The symbols move the items like this.
bis ra maf
bis ku zer
mur ra lus
mur ku som
sil ra los
sil ku dul
rit ra pip
rit ku voz
nos ra ros
nos ku kap
fef ra rof
fef ku pip
rof ra rit
rof ku poz
riz ra lif
riz ku lus
kep ra luz
kep ku led
mil ra riz
mil ku tun
zer ra lod
zer ku lod
bos ra bov
bos ku ruf
maf ra lem
maf ku moz
tez ra rem
tez ku los
tem ra ret
tem ku per
kiz ra pul
kiz ku kep
lis ra lus
lis ku beg
fud ra dat
fud ku pep
lif ra kiz
lif ku miz
nep ra kaz
nep ku lis
pep ra rul
pep ku lif
ruf ra dul
ruf ku das
zed ra pez
zed ku sut
gor ra gep
gor ku voz
lus ra beg
lus ku siz
tup ra sil
tup ku los
siz ra sen
siz ku diz
led ra mek
led ku vug
ges ra gor
ges ku gep
gep ra dal
gep ku sil
ret ra fef
ret ku rof
pul ra nos
pul ku ros
dat ra sez
dat ku rul
tun ra muk
tun ku mil
rem ra tem
rem ku ret
zad ra ret
zad ku bov
pez ra sut
pez ku nep
neb ra bap
neb ku voz
dit ra sez
dit ku pul
pip ra poz
pip ku vuv
dal ra bub
dal ku lin
sen ra diz
sen ku vos
kaz ra zed
kaz ku kav
kar ra kav
kar ku bis
per ra dad
per ku neb
sez ra pep
sez ku gep
poz ra vuv
poz ku moz
bap ra voz
bap ku ges
kig ra tez
kig ku rem
nur ra nur
nur ku per
kap ra bub
kap ku nur
som ra zed
som ku riz
vuv ra moz
vuv ku rem
vos ra kam
vos ku zuf
sut ra nep
sut ku zaf
lod ra lem
lod ku tun
moz ra ruf
moz ku bos
ker ra dit
ker ku sez
lal ra fud
lal ku dat
los ra dad
los ku kig
das ra mur
das ku zaf
beg ra siz
beg ku sen
luz ra led
luz ku vug
mek ra dit
mek ku dal
zuf ra lal
zuf ku fud
rul ra lif
rul ku kiz
tif ra neb
tif ku bap
kav ra bis
kav ku kar
dul ra das
dul ku mur
voz ra ges
voz ku tup
dad ra kig
dad ku tez
muk ra mil
muk ku ruf
zaf ra som
zaf ku zed
vug ra gor
vug ku ker
bov ra ruf
bov ku dul
kam ra zuf
kam ku lal
lem ra maf
lem ku muk
bub ra nur
bub ku lin
lin ra per
lin ku tif
miz ra kep
miz ku led
diz ra vos
diz ku kam
ros ra per
ros ku fud

The rows follow the links: the fewer symbols apart two items are, the more alike their rows tend to be.

Item, then a row for it; each showing differs a little:
sut: -17,-77,53,-37,79,-8,-103,-6,5,-6,-12,22,45,14,-37,35,-124,-16,-21,95,-42,-49,-53,29,-2,-46,57,-27,66,40,-10,10,-40,-16,38,19,-57,-51,18
rit: 19,29,-57,-30,24,9,26,-70,-50,-20,-9,-81,-43,-24,-89,-25,15,-34,67,21,-30,84,91,-10,-38,118,-25,-26,-37,4,-12,-26,32,17,27,97,43,55,23
vos: 46,-32,-90,26,-82,-23,5,62,-27,3,8,36,32,69,-9,-41,-22,-63,62,-102,64,-67,-80,31,-66,45,-34,22,-32,-63,-25,43,44,-57,-53,-22,-29,9,-6
tem: 21,10,-72,-34,48,-2,30,-68,-59,-12,-8,-34,-58,-63,-59,-78,-4,-30,46,-6,-29,71,108,-13,-31,128,-25,-6,-26,-1,8,-22,27,18,9,94,28,40,22
mil: -27,42,41,20,-102,83,-36,23,66,-97,-11,-53,47,-1,24,-8,90,49,15,-29,50,-13,-65,-70,59,-113,6,-3,42,-55,45,-19,-16,21,-16,-22,14,-19,7
som: -17,-87,60,-44,35,18,-102,17,2,-41,-35,6,40,16,-23,50,-105,-3,-10,86,-36,-56,-67,-21,-10,-89,37,-28,68,10,8,-14,-64,-27,22,5,-62,-51,37
sen: 43,-57,-71,11,-76,-7,-21,60,-37,-22,-4,38,35,61,-24,-41,-38,-58,63,-81,51,-87,-96,20,-77,23,-30,23,-11,-66,-15,32,26,-62,-57,-18,-44,-3,3
riz: -17,-41,48,-6,-70,53,-71,65,19,-65,-32,-16,47,39,20,79,-14,14,9,30,14,-61,-105,-61,-11,-138,9,-17,35,-33,15,-27,-58,-23,-9,-55,-44,-29,9
lin: -21,-32,12,-6,76,-8,60,17,-18,34,-2,107,-86,-125,69,-63,3,59,-67,-18,-8,-10,93,-23,34,31,-22,53,12,7,44,-19,-41,25,-59,-19,1,-23,-3
diz: 49,-45,-74,18,-83,-14,-7,65,-39,-9,-3,36,35,60,-20,-43,-29,-60,68,-98,54,-75,-94,27,-73,35,-34,23,-27,-67,-24,40,24,-62,-49,-18,-33,5,-4
nep: -11,-73,48,-37,72,-13,-101,-15,15,-4,-4,28,53,24,-48,22,-126,-22,-17,82,-34,-55,-66,49,9,-36,63,-23,72,38,-5,21,-28,-19,35,25,-54,-56,23
ros: -3,-2,-22,35,14,-55,104,54,-22,95,2,101,-62,-39,91,-18,38,29,-64,-81,16,-11,51,30,5,32,-36,55,-55,11,-6,17,-3,8,-47,-70,0,7,-44
miz: -11,53,36,36,-14,-36,64,38,-8,94,2,-13,-16,64,60,143,37,13,-56,38,-40,35,11,10,-14,-54,-7,-21,-72,48,-63,1,-7,5,40,-90,9,34,-50
lus: 13,-96,-25,-24,-42,9,-86,63,-27,-61,-45,15,43,37,-12,3,-86,-42,38,-14,14,-88,-119,-32,-58,-57,-9,4,21,-41,12,-1,-23,-57,-27,-17,-74,-34,28
kav: -19,45,46,22,33,-4,-44,-68,92,20,72,-4,80,43,-62,-33,-15,4,-12,29,37,-1,-46,121,83,3,90,-21,73,33,-9,65,43,20,31,40,29,-34,-10
ret: 32,25,-72,-32,10,13,10,-71,-48,-39,-12,-90,-28,-19,-84,-35,2,-47,72,15,-21,81,77,-24,-48,106,-19,-30,-29,-10,-9,-25,39,12,25,100,32,56,30
zaf: -20,-79,59,-43,57,4,-107,-1,6,-34,-33,6,38,5,-29,38,-118,-8,-12,92,-41,-47,-62,-6,1,-69,44,-24,66,29,4,-9,-50,-14,35,15,-62,-49,35
ruf: -17,-1,17,-29,-68,81,-59,-1,4,-134,-48,-102,15,-14,-14,7,38,15,40,27,-3,12,-26,-126,-3,-76,-25,-35,25,-57,43,-61,-32,2,3,33,-2,8,51
luz: -19,50,50,35,2,-30,73,27,-4,105,-1,-4,-21,41,61,140,38,23,-57,47,-44,42,34,16,-12,-41,-2,-20,-70,58,-60,-9,-12,8,43,-85,18,33,-49

Each walk starts at a row. The symbols on each line, taken left to right, move it on to the next item.
Answer with the item's row; about right is enough.
new walk
-7,59,42,31,-4,-33,71,38,0,101,3,-9,-16,58,65,145,35,24,-58,44,-27,41,26,21,-16,-45,-4,-24,-67,49,-58,-6,-8,3,38,-90,18,39,-52
ku ra ra ra ra ku ra ra
-9,23,19,38,4,-48,95,58,-11,114,6,64,-46,1,102,62,52,35,-83,-24,-9,12,48,22,3,-4,-32,26,-71,30,-37,5,-5,4,-17,-95,11,17,-57
ku ku ku ku
-2,45,34,41,-38,-30,55,59,-3,89,-1,-2,10,78,59,143,42,11,-29,16,-18,14,-22,7,-29,-60,-9,-7,-83,30,-54,5,-10,-9,30,-106,5,31,-51
new walk
-17,80,43,31,-5,16,-35,-64,106,-10,72,-13,78,37,-47,-42,34,16,7,2,46,6,-44,89,99,-11,78,-13,72,16,7,62,48,26,22,37,39,-29,-15
ra ra ku ku ku ku ku
-19,-72,59,-34,68,-10,-99,-13,18,-3,-11,22,44,19,-38,37,-120,-17,-17,100,-42,-48,-51,27,8,-49,59,-26,64,43,-1,6,-35,-20,35,24,-54,-53,23
ra ku ku ku ra
37,-73,-73,-1,-69,-2,-34,67,-35,-36,-13,33,45,55,-16,-37,-58,-60,56,-69,45,-91,-104,5,-72,2,-22,17,-4,-64,-11,29,15,-69,-52,-24,-56,-16,10
new walk
-13,41,27,42,11,-42,94,43,-7,113,2,41,-40,16,85,97,47,29,-72,12,-19,22,47,25,-3,-21,-16,11,-75,47,-47,2,-11,15,15,-101,12,29,-56
ra ra ku ra ra ra
-13,-8,7,25,32,-45,88,43,-9,79,-3,109,-67,-64,108,-29,30,46,-83,-61,5,-9,62,2,24,11,-28,62,-34,20,13,0,-16,19,-48,-76,3,-13,-32
ra ku ku ra ra ra
-5,46,34,48,-28,-37,80,56,-5,105,3,8,-17,62,69,130,49,14,-54,16,-14,29,13,30,-18,-41,-14,-14,-82,34,-60,6,-2,1,24,-98,17,39,-51
new walk
-20,86,40,31,-75,58,-30,-21,86,-78,33,-65,58,16,-5,-41,98,37,16,-31,60,13,-48,-11,95,-64,34,-12,53,-34,33,9,30,28,-4,17,52,-6,2
ku ra ra ra ku ra ku
-14,51,45,30,5,-27,72,40,-5,101,-1,1,-25,45,59,134,40,24,-73,44,-36,40,35,15,-7,-37,-6,-20,-68,58,-54,-12,-18,5,37,-93,18,28,-45
ku ra ra ku ku
-14,-51,25,-44,-29,64,-75,21,-23,-115,-66,-70,-2,-36,-15,26,-14,7,27,49,-32,-14,-24,-129,-19,-77,-21,-29,35,-43,44,-68,-63,-5,3,26,-33,-6,50
new walk
-23,50,37,14,-100,70,-39,3,66,-103,-6,-67,41,-1,26,-13,99,41,23,-20,46,-2,-55,-73,63,-98,7,-12,41,-54,44,-22,-9,25,-14,2,32,-7,13
ku ra ku ra ra ku ra ku
47,-20,-91,30,-89,-29,20,56,-33,24,11,26,34,74,-7,-37,-9,-62,55,-102,52,-59,-74,33,-67,46,-38,16,-45,-57,-32,44,56,-58,-51,-28,-16,9,-10
ku ra ku ku ku ku ku ku
-10,47,29,38,6,-45,88,41,-11,121,0,24,-32,32,80,114,41,29,-68,19,-32,36,40,23,-13,-25,-15,1,-78,47,-47,-2,-11,15,21,-99,13,30,-50
new walk
-13,-89,24,-50,-13,35,-103,35,-15,-87,-54,-30,26,-5,-8,27,-75,-11,10,55,-29,-58,-67,-85,-29,-93,-4,-25,49,-27,29,-43,-66,-31,5,-1,-67,-30,51
ra ra ku ra ku ku ra ra
32,37,-43,43,-64,-44,86,62,-21,91,20,30,8,85,37,57,32,-30,-3,-69,25,-6,-25,51,-59,19,-33,12,-86,-6,-68,39,39,-31,-20,-92,5,40,-52
ku ku ku ku ra
-30,28,50,30,34,-31,83,41,-13,111,-9,40,-54,-13,93,98,43,47,-93,22,-35,26,60,14,10,-26,-17,10,-63,48,-40,-11,-28,24,14,-82,8,17,-47
new walk
-17,-38,15,-5,63,-16,57,26,-6,32,-5,113,-77,-116,86,-67,4,63,-74,-37,-1,-15,83,-23,43,13,-21,56,11,5,53,-21,-37,28,-54,-26,-2,-30,-11
ra ku ku ra ku ra ra ra
-26,-18,21,-5,68,-34,70,31,-15,62,-9,101,-84,-94,100,-16,8,68,-89,-21,-19,3,91,-25,38,2,-18,58,-14,29,34,-27,-38,38,-40,-49,-5,-19,-19
ku ra ra ku ku ra ku ra
20,10,-71,-41,43,2,18,-81,-50,-21,-11,-57,-39,-42,-86,-59,-6,-40,70,3,-24,76,87,-9,-39,124,-17,-5,-30,6,7,-19,32,20,19,100,31,40,32
